Here is a tiny trained network, its code and every weight. The questions are about switching its units off for an input and a target symbol, where a switched-off unit gives its printed mean instead of its output.

import numpy as np


def w(rows, s, z=0):
    codes = np.array(rows[::2]) - 128.0
    scale = np.full(codes.shape[1], s)
    scale[-1] = z or s
    return codes * scale


def norm(h):
    return h / np.sqrt((h * h).mean(-1, keepdims=True) + 1e-5)


def f(y):
    return np.maximum(y, 0)


def softmax(a):
    e = np.exp(a - a.max(-1, keepdims=True))
    return e / e.sum(-1, keepdims=True)


def log_softmax(a):
    a = a - a.max(-1, keepdims=True)
    return a - np.log(np.exp(a).sum(-1, keepdims=True))


def net(x, mask):
    ids = ['ΓΛΠΣΩαβδεζηθμξτφ'.index(c) for c in x.split()]
    T = len(ids)
    res = E[ids] + P[:T]
    u = 0
    for l in range(2):
        r = norm(res)
        for j in range(2):
            rows = slice(3 * j, 3 * j + 3)
            q, k, v = (r @ M[l][rows].T for M in (Q, K, V))
            z = softmax(np.where(np.tri(T) > 0, q @ k.T / 3**0.5, -1e9)) @ v
            o = O[l][rows]
            res = res + np.where(mask[u + j], z, o[:, -1]) @ o[:, :-1]
        u += 2
        y = f(norm(res) @ A[l][:, :-1].T + A[l][:, -1])
        res = res + np.where(mask[u : u + 12], y, B[l][:, -1]) @ B[l][:, :-1]
        u += 12
    return log_softmax(norm(res)[-1] @ U[:, :-1].T + U[:, -1])


Q, K, V, O, A, B = {}, {}, {}, {}, {}, {}
E = w([
[101,154,253,86,144,145],'Γ',
[39,53,153,247,152,82],'Λ',
[190,135,240,150,79,126],'Π',
[106,165,49,101,85,167],'Σ',
[220,195,176,114,204,128],'Ω',
[152,76,154,138,131,201],'α',
[156,212,140,137,77,82],'β',
[96,161,130,73,198,117],'δ',
[155,123,52,114,123,168],'ε',
[173,159,143,141,132,115],'ζ',
[109,120,173,168,93,116],'η',
[54,96,47,128,95,125],'θ',
[153,135,90,72,54,195],'μ',
[78,111,146,70,176,207],'ξ',
[121,125,64,153,100,160],'τ',
[83,164,100,158,150,187],'φ',
],0.02)
P = w([
[213,1,48,109,180,68],'0',
[156,129,47,181,153,161],'1',
[151,129,67,181,145,159],'2',
[148,126,76,174,137,160],'3',
[135,129,84,168,132,158],'4',
[136,125,100,165,125,154],'5',
[121,125,110,167,118,155],'6',
[122,120,115,162,116,153],'7',
[114,120,123,161,112,150],'8',
[114,110,124,156,114,145],'9',
[119,106,126,154,120,142],'10',
],0.0093)
Q[0] = w([
[98,58,125,137,118,133],'L0H1',
[105,78,147,125,13,223],'L0H1',
[177,91,99,126,43,86],'L0H1',
[126,149,174,118,71,91],'L0H2',
[71,46,119,85,73,222],'L0H2',
[252,114,136,60,107,148],'L0H2',
],0.023)
K[0] = w([
[76,112,125,139,119,118],'L0H1',
[93,38,140,84,67,185],'L0H1',
[79,168,157,144,78,200],'L0H1',
[167,92,144,105,93,47],'L0H2',
[97,24,116,97,81,199],'L0H2',
[250,91,127,106,131,183],'L0H2',
],0.023)
V[0] = w([
[187,135,149,134,140,64],'L0H1',
[139,198,100,55,43,108],'L0H1',
[163,67,157,107,59,255],'L0H1',
[121,194,95,128,134,41],'L0H2',
[51,168,156,78,140,111],'L0H2',
[112,123,136,158,136,129],'L0H2',
],0.013)
O[0] = w([
[110,195,157,151,120,166,97],'L0H1',
[117,136,91,85,29,172,93],'L0H1',
[252,56,109,172,118,150,254],'L0H1',
[36,148,145,105,92,119,53],'L0H2',
[145,142,128,23,130,145,62],'L0H2',
[152,125,124,135,173,109,145],'L0H2',
],0.011,0.0094)
A[0] = w([
[93,147,93,61,159,97,49],'L0N1',
[154,163,192,174,72,59,151],'L0N2',
[150,114,153,119,81,93,43],'L0N3',
[243,239,186,28,109,33,92],'L0N4',
[87,65,73,110,177,49,39],'L0N5',
[139,81,242,99,98,118,148],'L0N6',
[179,154,106,124,76,155,111],'L0N7',
[170,141,186,107,132,208,76],'L0N8',
[114,154,140,77,55,182,249],'L0N9',
[128,220,177,140,50,109,25],'L0N10',
[140,88,86,144,93,58,139],'L0N11',
[163,126,156,11,182,173,138],'L0N12',
],0.013,0.0015)
B[0] = w([
[128,148,203,40,208,125,185],'L0N1',
[136,193,83,68,173,167,216],'L0N2',
[122,103,92,79,120,135,155],'L0N3',
[87,129,250,192,33,150,178],'L0N4',
[68,150,147,87,60,190,184],'L0N5',
[68,133,27,192,130,149,173],'L0N6',
[93,131,72,109,117,73,221],'L0N7',
[175,70,69,177,99,150,197],'L0N8',
[146,82,173,188,211,46,183],'L0N9',
[215,109,97,62,106,100,182],'L0N10',
[146,208,96,146,148,157,255],'L0N11',
[150,154,85,28,253,181,202],'L0N12',
],0.015,0.0055)
Q[1] = w([
[204,252,101,109,131,88],'L1H1',
[151,111,169,113,147,211],'L1H1',
[243,134,92,84,130,124],'L1H1',
[147,231,55,117,90,67],'L1H2',
[141,75,69,133,93,135],'L1H2',
[102,95,50,98,148,179],'L1H2',
],0.018)
K[1] = w([
[216,249,170,97,130,76],'L1H1',
[146,80,148,126,204,162],'L1H1',
[215,114,147,47,87,153],'L1H1',
[154,205,109,16,50,79],'L1H2',
[146,80,113,110,75,118],'L1H2',
[128,161,102,189,54,236],'L1H2',
],0.018)
V[1] = w([
[158,168,229,156,80,238],'L1H1',
[58,7,150,162,132,199],'L1H1',
[91,144,197,178,47,55],'L1H1',
[185,106,177,100,168,88],'L1H2',
[198,144,136,149,153,38],'L1H2',
[98,84,88,115,191,110],'L1H2',
],0.016)
O[1] = w([
[140,146,232,84,119,249,127],'L1H1',
[73,8,149,195,192,195,62],'L1H1',
[112,101,219,209,61,30,9],'L1H1',
[220,111,111,74,100,113,108],'L1H2',
[215,151,92,185,146,103,166],'L1H2',
[157,103,158,107,191,134,142],'L1H2',
],0.011,0.013)
A[1] = w([
[73,121,78,146,87,195,172],'L1N1',
[96,158,98,135,79,178,179],'L1N2',
[143,134,113,177,202,152,115],'L1N3',
[114,158,127,161,167,78,2],'L1N4',
[165,7,124,187,108,103,116],'L1N5',
[81,135,108,154,112,134,15],'L1N6',
[171,164,101,106,119,114,85],'L1N7',
[198,142,160,171,180,124,52],'L1N8',
[108,103,59,116,115,97,127],'L1N9',
[143,77,102,206,101,167,69],'L1N10',
[44,145,166,87,173,146,179],'L1N11',
[136,149,180,143,48,101,124],'L1N12',
],0.017,0.0023)
B[1] = w([
[57,132,140,140,11,91,186],'L1N1',
[151,153,189,153,95,164,175],'L1N2',
[79,167,157,185,165,51,245],'L1N3',
[122,57,120,83,79,155,144],'L1N4',
[196,122,222,7,150,27,207],'L1N5',
[66,145,122,152,169,120,138],'L1N6',
[69,48,156,101,118,172,215],'L1N7',
[67,192,216,48,98,122,211],'L1N8',
[66,125,191,68,131,166,180],'L1N9',
[224,36,60,172,79,179,217],'L1N10',
[210,47,148,41,69,107,199],'L1N11',
[225,87,204,178,94,76,148],'L1N12',
],0.015,0.011)
U = w([
[107,97,156,130,161,212,95],'Γ',
[78,64,174,141,161,58,132],'Λ',
[142,172,119,176,144,181,109],'Π',
[69,110,59,111,165,36,144],'Σ',
[155,154,222,141,101,173,67],'Ω',
[210,111,157,166,220,82,94],'α',
[128,156,138,126,92,6,110],'β',
[107,105,155,22,152,115,49],'δ',
[88,137,101,164,140,132,174],'ε',
[146,238,57,88,116,116,49],'ζ',
[80,191,153,149,200,89,252],'η',
[38,110,150,95,62,127,125],'θ',
[144,64,68,110,87,132,138],'μ',
[120,137,52,128,226,153,168],'ξ',
[81,129,114,178,137,125,219],'τ',
[84,78,140,137,170,136,122],'φ',
],0.011,0.0047)

Each question gives the input, a string of symbols that net reads in full, and the target symbol t.
The units are the heads (3 rows each of Q, K, V and O) and the neurons (one row each of A and B). Each row of codes is followed by its name. A weight is (code - 128) times the scale printed after its matrix; where a second scale follows, it is the last column's (O, A, B and U).
mask holds one flag per unit, layer by layer, with each layer's heads first. A switched-off unit (its flag False) gives its mean, the last column of its rows in O or B, instead of its output. The means were averaged over made-up inputs and are rounded, as every weight is.
A unit's drop is (log p(t) with every unit on - log p(t) with that unit switched off) / (log p(t) with every unit on - log p(t) with every unit switched off).
The circuit of an input: a set's keep is (log p(t) with only the set's units on - log p(t) with every unit switched off) / (log p(t) with every unit on - log p(t) with every unit switched off). Starting from the 12 units with the biggest drops (on a tie, the unit counted first), units are removed one at a time, each time the one whose removal leaves the highest keep (on an exact tie, the one counted first), for as long as the keep stays at least 0.8.
circuit, biggest first: the units of the circuit, biggest drop first
top k neurons: the k neurons with the biggest drops, biggest first
which heads matter: for each layer, one digit per head in row order, 1 if its drop is at least 0.15 and else 0, layers parted by /
input δ τ ζ τ β, target β: top neuron -> [L0N9]
input Γ η η η Π, target Π: circuit, biggest first -> [L0N6 L1N5 L1N11]
input Γ φ Γ Σ η Γ, target Γ: which heads matter -> 01 / 10
input ζ θ δ η ζ β δ μ η η, target μ: which heads matter -> 11 / 00
input Λ φ η μ Ω η η η μ δ Π, target μ: which heads matter -> 10 / 00
input η α ζ, target ζ: top 3 neurons -> [L0N2 L0N10 L0N4]
input Σ ξ φ Π η β δ η, target β: top 2 neurons -> [L0N10 L0N11]
input Σ Γ η Λ η Λ μ η ζ β Γ, target Σ: circuit, biggest first -> [L0H1 L0N9 L0N6]
input θ η μ ε Γ, target θ: which heads matter -> 11 / 01
input ζ Ω δ η η Λ Π η η η, target Ω: which heads matter -> 10 / 10
input φ Ω α δ θ, target θ: circuit, biggest first -> [L0N5 L1N1]
input η δ μ α Σ Γ Π τ, target α: circuit, biggest first -> [L0H1 L1N5 L0H2]
input θ ε δ μ ε ξ Γ, target θ: circuit, biggest first -> [L0N6 L1N1]
input Γ Ω ζ Γ η ζ β φ, target Γ: top neuron -> [L0N11]
input δ η θ Σ η Γ φ ε Π τ Σ, target θ: which heads matter -> 00 / 01
input η θ Γ θ δ φ, target η: circuit, biggest first -> [L0H1 L1N3]
input α Γ φ, target α: which heads matter -> 10 / 00
input ξ η Σ δ τ, target ξ: which heads matter -> 10 / 10
input β τ Γ, target β: which heads matter -> 10 / 10
input Σ Λ Π α Σ Λ Γ φ, target Σ: top 2 neurons -> [L0N9 L0N7]
input α τ Σ, target α: circuit, biggest first -> [L0H1 L1N3]
input η ξ ξ α Ω α Σ τ, target α: circuit, biggest first -> [L0H1]
input ζ δ η β Γ, target ζ: circuit, biggest first -> [L0H1 L0N10 L0N6 L1H1]
input β Γ η ξ, target ξ: which heads matter -> 01 / 10
input δ δ θ α β θ α, target α: which heads matter -> 10 / 00
input η β Γ β, target β: which heads matter -> 10 / 10
input ξ δ α δ Σ, target α: circuit, biggest first -> [L0H1]
